In the rows, zero is written as 128.
Group, then class
[ 30 116 139 153 147 128 143 123 123 166 132 134 118 124 137 121 122 122
  90 148 145 134 130 124 126 140 139 138 156 132 174 119] -> V > lq
[ 60 109 151 174 157 146 129 135 127 174 113 126 106 125 112 113 122 109
 107 154 144 118 130 126 142 137 127 148 162 137 134 146] -> W > jd
[ 66 148 166 172 160 130 156 125 120 252 147 127 131 120 119 105 117  90
  95 169 170 157 134 114 140 130 124 175 189 136 150 142] -> A > Zt
[ 42 129 133 141 131 122 127 125 114 179 128 128 117 125 138 114 112 130
 105 152 158 146 123 132 135 155 123 135 139 154 174 104] -> V > lq
[ 55 130 142 197 163 161 129 122 127 168 129 130 147 125 133 134 141 128
 138 167 125 131 129 125 136 117 119 153 157 124 124 140] -> W > Rz
[ 39 120 164 143 147 116 132 125 116 166 123 130 121 112 138  77  98 116
  94 147 161 141 136 125 143 165 114 147 155 137 186 117] -> V > lq
[ 16 117 133 139 138 115 135 135 122 142 134 143 112 137 133 110 118 118
  88 158 153 135 141 128 136 160 121 136 141 135 178 106] -> V > bg
[ 38 126 127 192 158 117 135 126 136 204 125 128 129 125 129 122 128 120
 108 178 146 128 138 115 143 118 118 167 172 149 142 147] -> W > jd
[ 58 129 147 183 149 122 125 125 132 172 129 131 124 127 130 136 131 129
 120 172 142 136 144 142 137 120 125 150 162 123 134 136] -> W > Rz
[ 47 143 160 184 152 123 126 127 125 185 132 138 111 117 107 116 116 106
  97 172 141 133 127 125 124 129 126 163 156 130 143 156] -> W > jd
[ 63 140 140 166 159 130 136 134 124 220 137 132 136 128 125 103 103 116
  94 148 162 163 126 132 123 140 120 160 162 136 147 135] -> A > zz
[108 140 142 148 132 117 129 118 129 233 120 133 136 115 130 113 109 110
 105 149 169 143 138 117 106 122 115 151 156 141 141 136] -> A > Zt
[  9 120 130 168 145 128 136 129 124 156 129 129 121 134 125 123 107 117
  94 165 134 128 138 131 134 146 135 126 163 152 198 108] -> V > bg
[ 21 121 133 155 154 124 102 125 112 165 133 131 121 137 133 125 118 114
 103 144 148 131 110 127 136 159 121 138 143 132 179 108] -> V > lq
[ 37 122 138 208 166 143 138 114 130 187 124 134 141 136 129 129 142 133
 112 180 144 126 151 128 131 108 108 156 159 136 149 152] -> W > Rz
[101 129 137 151 132 119 146 136 122 206 133 117 136 116 116 113 128 109
 109 150 150 134 126 123 112 134 136 134 159 131 148 143] -> A > zz

Group, then class
[129 125 126 167 142 123 109 114 130 147 124  97 133 107 134 109 118 134
 126 143 143  76 115 146 128 123 104 137 143 126 124 113] -> [10] > (83)
[141 127 128 196 137 125 100 102 128 138 117  82 144  99 154 129 115 132
 128 146 152  71 104 142 122 128  78 148 147 129 123 103] -> [10] > (71)
[126 117 134 165 145 116 109 110 127 148 118  90 118 123 146 115 103 131
 143 155 142  67 114 142 110 121  76 144 159 114 118  94] -> [7] > (86)
[135 136 122 139 145 134 107 118 125 148 116  89 144 141 125 130 118 140
 140 141 126  93 113 151 111 123  85 135 162 129 128  92] -> [17] > (78)
[123 110 127 167 132 129 111 106 125 145 124 105 136 116 150 122 129 123
 136 154 144 106 116 140 125 107 106 116 156 125 127  98] -> [17] > (78)
[127 117 126 165 138 124  99 114 133 148 114  87 136 114 136 134 128 130
 129 131 140  95 120 139 124 115  97 114 162 137 133 112] -> [10] > (71)
[119 107 127 157 123 129 112 116 138 135 131 107 121 115 161 108 113 121
 151 151 141 106 128 135 122 106 105 128 149 115 117 102] -> [7] > (84)
[120 126 122 168 143 123 110  91 137 148 113  91 130 123 136 124 114 137
 121 141 142  78 124 151 122 123  79 137 156 103 114 103] -> [10] > (71)
[136 125 124 174 148 118 102 107 117 146 109  78 135 113 136 126 117 135
 127 145 140  62 112 143 110 127  76 143 158 125 129 100] -> [10] > (71)
[127  98 123 150 138 128 102 111 120 143  92 112 130 119 140 120  95 111
 120 139 127  90 113 136 116 102 109 112 160 121 138 101] -> [17] > (73)
[112 116 132 151 135 124 118 109 131 147 127  97 106 125 147 107 109 129
 142 160 149  75 133 151 124 113  88 135 157 107 111  94] -> [7] > (84)
[135 128 123 148 144 125 105 107 122 153 112  82 141 139 136 121 118 129
 140 147 141  87 116 142 115 113  83 134 162 130 129  85] -> [17] > (78)
[140 144 121 145 153 123 110 118 125 142 121  92 142 133 114 141 121 146
 112 131 135  72 120 158 129 133  88 148 139 130 128 115] -> [10] > (71)

Group and class of each row
[127 128 122 130 133 134 118 110 122 122 122 133 119 144 137 133 127 142
 129 132 138  96 127 165 142 135 134 118 131 125 118 130] -> Q > Y
[127 119 124 132 126 139 131 117 113 128 131 129 117 139 138 118 124 148
 110 131 113 154 138 143 155 122 132 124 160 130 112 129] -> S > N
[124 109 130 110 144 116 106 125 129 110 137 116 127 127 116 119 116 125
 111 133 133  78 134 132 116 140 119 126 126 134 123 124] -> X > L
[141 129 121 128 134 133 118 115 117 131 132 128 128 141 129 116 120 147
 116 132 124 134 132 135 142 125 128 122 142 130 114 128] -> Q > T
[123 120 123 126 151 131 112 106 131 110 142 141 129 137 121 145 124 110
 132 137 136 104 138 141 131 132 124 124 116 115 121 129] -> X > U
[130 127 133 126 128 126 127 120 118 110 135 122 130 137 139 119 121 143
 128 132 117 100 141 133 128 129 125 120 159 127 141 127] -> S > P
[122 116 125 112 143 125  94 126 142 108  80 114  99 146 121 131 109 185
 114 146 131  51 117 108 101 145 117 124 133 139 150 111] -> X > L
[133 120 122 129 131 135 132 107 116 140 115 137 119 147 140 127 124 128
 118 139 132 105 137 148 157 133 133 114 126 133 112 131] -> Q > Y
[137 131 124 141 130 134 131 126 123 138 121 140 127 139 133 120 128 137
 137 130 132 130 117 139 145 132 135 120 124 124 130 127] -> Q > Y
[133 132 115 136 134 136 124 121 123 131 134 129 130 140 142 122 124 141
 130 130 131 113 122 149 143 130 132 119 143 124 124 130] -> Q > Y
[120 128 123 126 115 129 138 122 117 123 136 138 128 134 129 125 120 122
 128 137 118 153 129 121 127 100 136 137 133 130 125 131] -> S > P
[132 112 130 129 149 127 117 116 115 117 123 125 121 135 113 146 115 122
 132 136 141  95 129 134 122 138 123 130 109 121 125 131] -> X > L
[131 115 125 123 144 122 120 121 128 125 129 117 120 136 116 134 113 134
 121 125 136  83 126 134 129 142 115 120 110 130 121 132] -> X > L
[114 103 125 112 141 126 119 110 113 108 140 119 125 144 100 131 110 130
  91 138 132 112 141 140 138 140 118 120 130 132 115 128] -> X > L
[124 136 110 138 115 127 139 113 116 123 135 135 134 133 156 113 128 131
 132 119 122 137 144 134 145 131 125 121 158 121 130 121] -> S > P
[123 143 124 125 122 146 115 134 130 142 135 128 127 129 171 118 138 140
 111 128 128 135 124 139 138 125 135 121 141 137 116 123] -> Q > T
[122 116 129 115 145 127 109 121 128 103 150 129 114 130 100 135 118 122
  98 139 126  83 142 145 120 124 131 125 146 135 127 122] -> X > U
[131 142 115 136 133 141 120 104 119 138 122 138 124 141 157 121 122 144
 115 124 138 106 135 159 160 141 127 109 141 127  99 126] -> Q > Y
[133 147 121 127 125 134 117 134 134 143 138 137 134 128 131 118 130 130
 122 133 130 140 118 131 134 108 146 129 131 134 122 131] -> Q > T
[125 131 118 134 139 138 118 106 121 131 136 134 122 139 141 125 120 137
 120 133 140  83 125 152 149 133 136 112 137 134 115 131] -> Q > Y
[134 127 124 139 125 156 124 106 123 119 124 140 120 133 161 124 123 139
 130 128 124 112 143 144 143 125 132 121 156 121 119 137] -> S > P
[126 135 122 122 133 126 127 129 130 137 122 132 120 145 115 126 139 136
 105 130 132 140 126 143 138 118 133 120 135 130 104 122] -> Q > T
[134 114 124 115 139 130 116 108 126 111 116 121 126 138 125 134 110 132
 119 125 127 105 138 128 123 134 120 126 126 117 100 134] -> X > L
[117 126 126 140 117 136 133 111 123 126 121 136 108 138 150 124 137 141
 112 134 126 152 137 136 142 113 138 130 154 121 112 123] -> S > N
[124 129 125 143 128 128 132 116 123 136 127 137 124 128 150 122 122 135
 125 130 142 106 126 142 140 135 121 119 126 125 130 123] -> Q > Y
[111 118 137 122 132 138 137 122 129 132 135 130 120 144 117 134 118 133
 113 152 131 157 112 133 141 109 140 136 129 125 108 132] -> S > N
[126 116 129 128 142 127 126 120 127 120 129 125 124 138 105 138 115 117
 121 130 141 133 124 125 121 136 128 122 105 116 120 131] -> X > U
[124 115 123 123 145 121 117 117 118 117 135 133 116 134 117 137 118 112
 125 142 138  97 132 141 123 134 126 128 115 129 131 131] -> X > U
[126 107 123 131 156 127 112 101 116 112 149 132 130 146 118 135 102 124
 116 143 143  94 133 148 132 137 123 124 119 118 129 131] -> X > U
[130 130 122 133 132 130 124 109 119 118 123 136 122 139 152 125 130 144
 120 122 133 101 138 149 154 143 118 107 139 121 108 134] -> Q > Y
[126 119 125 129 121 124 139 113 109 120 132 154 119 134 138  51 122 125
 105 139 116 117 147 140 149 122 125 124 151 140 133 129] -> S > N
[125 114 125 124 144 123 122 124 119 114 145 119 128 133 108 128 110 123
 115 132 126 122 119 129 127 122 127 128 120 128 126 134] -> X > U
[131 139 114 133 127 141 126 124 115 144 114 135 128 139 117 121 128 127
 126 135 127 123 120 141 146 126 140 127 120 139 166 127] -> Q > T
[137 114 127 130 140 123 123 106 114 110  79 119 131 140 115 130 116 126
 131 136 127 107 136 132 132 140 121 123 129 120 131 133] -> X > L
[127 114 128 121 143 116 114 130 128 117 128 123 128 124 108 130 115 121
 122 132 131  69 122 126 113 137 123 127 111 135 148 125] -> X > U
[129 109 130 125 148 129 121 111 124 123 131 128 112 147 128 138 111 129
 132 140 134  74 123 140 135 137 123 120 117 123 117 133] -> X > L
[124 141 120 122 120 128 135 127 117 126 144 141 138 127 124 113 127 119
 122 137 123 140 124 129 127  93 139 128 137 129 137 129] -> S > P
[129 128 130 127 134 138 119 121 126 134 113 128 129 140 124 128 127 133
 130 134 130 125 127 133 133 128 133 128 128 126 109 125] -> Q > Y
[131 134 123 127 123 127 133 122 120 122 128 133 130 129 131 119 133 129
 122 132 124 133 129 130 129 117 128 128 136 120 138 126] -> S > P
[130 124 120 130 120 136 135 120 116 133 115 136 135 143 126 109 141 133
 127 130 125 174 139 137 144 127 149 118 139 128 117 127] -> Q > T
[125 129 121 132 137 133 129 114 123 142 127 141 123 149 128 132 122 138
 134 136 146 104 119 145 147 142 133 112 114 126 122 128] -> Q > Y
[130 127 122 115 136 137 131 124 120 135 118 133 122 145 105 124 133 133
  94 129 122 132 130 148 154 126 135 120 133 138 102 131] -> Q > T
[123 133 121 134 125 137 139 115 115 118 127 138 127 141 137 121 124 131
 143 138 120 133 140 134 138 125 113 125 142 120 136 132] -> S > P
[131 106 120 111 152 121 116 118 132 104 139 111 127 131 105 140 111 122
 100 126 143  76 147 144 127 143 117 112 129 126 112 128] -> X > L
[127 121 131 127 141 127 115 125 124 122 148 121 129 141 115 132 118 128
 120 137 131 133 120 130 127 124 132 124 124 119 122 136] -> X > L
[134 145 119 116 130 135 129 139 129 146 123 133 136 139 118 128 148 131
 130 126 126 128 127 141 147 130 145 116 129 137 119 127] -> Q > T
[133 137 121 118 130 137 129 129 123 141 126 131 136 136 111 118 132 120
 112 132 128 144 118 141 139 112 144 127 122 141 113 131] -> Q > T
[129 120 125 126 140 125 116 109 122 121 120 127 124 137 116 133 114 130
 111 133 130 104 132 137 126 134 120 125 118 128 114 129] -> X > U
[123 129 121 126 125 133 148 123 116 144 131 135 126 141 129 121 129 132
 110 132 131 124 123 143 155 126 137 116 123 141 101 132] -> Q > Y
[132 140 117 117 123 147 120 130 123 140 106 141 130 136 115 121 145 123
 118 125 123 145 135 129 142 122 138 121 126 132 110 130] -> Q > T
[127 123 127 140 122 134 139 108 112 124 147 128 117 142 142 109 113 134
 118 147 114 148 131 141 149 101 144 127 161 125 120 131] -> S > N
[131 132 120 132 130 133 136 124 123 133 122 133 127 142 126 125 132 135
 132 128 132 142 132 137 152 132 128 118 130 123 113 132] -> Q > Y
[120 131 118 117 129 139 124 124 128 130 139 138 127 135 125 126 131 129
 113 133 124 134 136 139 138 115 136 124 148 133 112 125] -> Q > T
[120 130 125 140 131 138 133 126 116 145 135 134 124 143 131 119 123 137
 112 138 137 138 118 138 153 129 132 121 132 132 119 130] -> Q > Y
[116 116 125 133 124 133 128  92 103 116 133 130 127 147 137 123 115 142
 114 129 124 144 144 140 141 133 123 115 148 120 111 133] -> S > N

Group and class of each row
[117 152 114 130 112 144 120 121 127 130  93 130 130 121 126 105 126 112
 114 107 136 126 111 118 136 134 129 120 122 148 119 127] -> <14> > hf
[127 148 131 112 131 144 123 115 129 114 145 134 117 124 132 133 104 128
 102 111 114 108 144 129 142 117 119 116 115 128 129 130] -> <10> > cn
[119 139 115 127 138 133 119 103 124 135 107 124 141 113 128 126 127 126
 116 118 142 128 117 116 139 130 125 128 134 109 100 129] -> <14> > ph
[130 149 130 130 126 149 124 128 101 138  88 129 134 150 110 139 136 117
 118  97 119 121 132 118 147 130 114 122  71 134 121 128] -> <10> > Rl
[126 126 114 140 123 133 132 143 122 141  97 127 108 122 124 114 128 136
 129 162 131 116 139 184 128 149 129 155 134 121 140 124] -> <20> > qh
[120 134 147 127 134 124 106 101 125 134 108 120 123 111 121 131 113 122
 114 111 130 126 124 120 125 125 137 132 142 106 101 129] -> <14> > ph
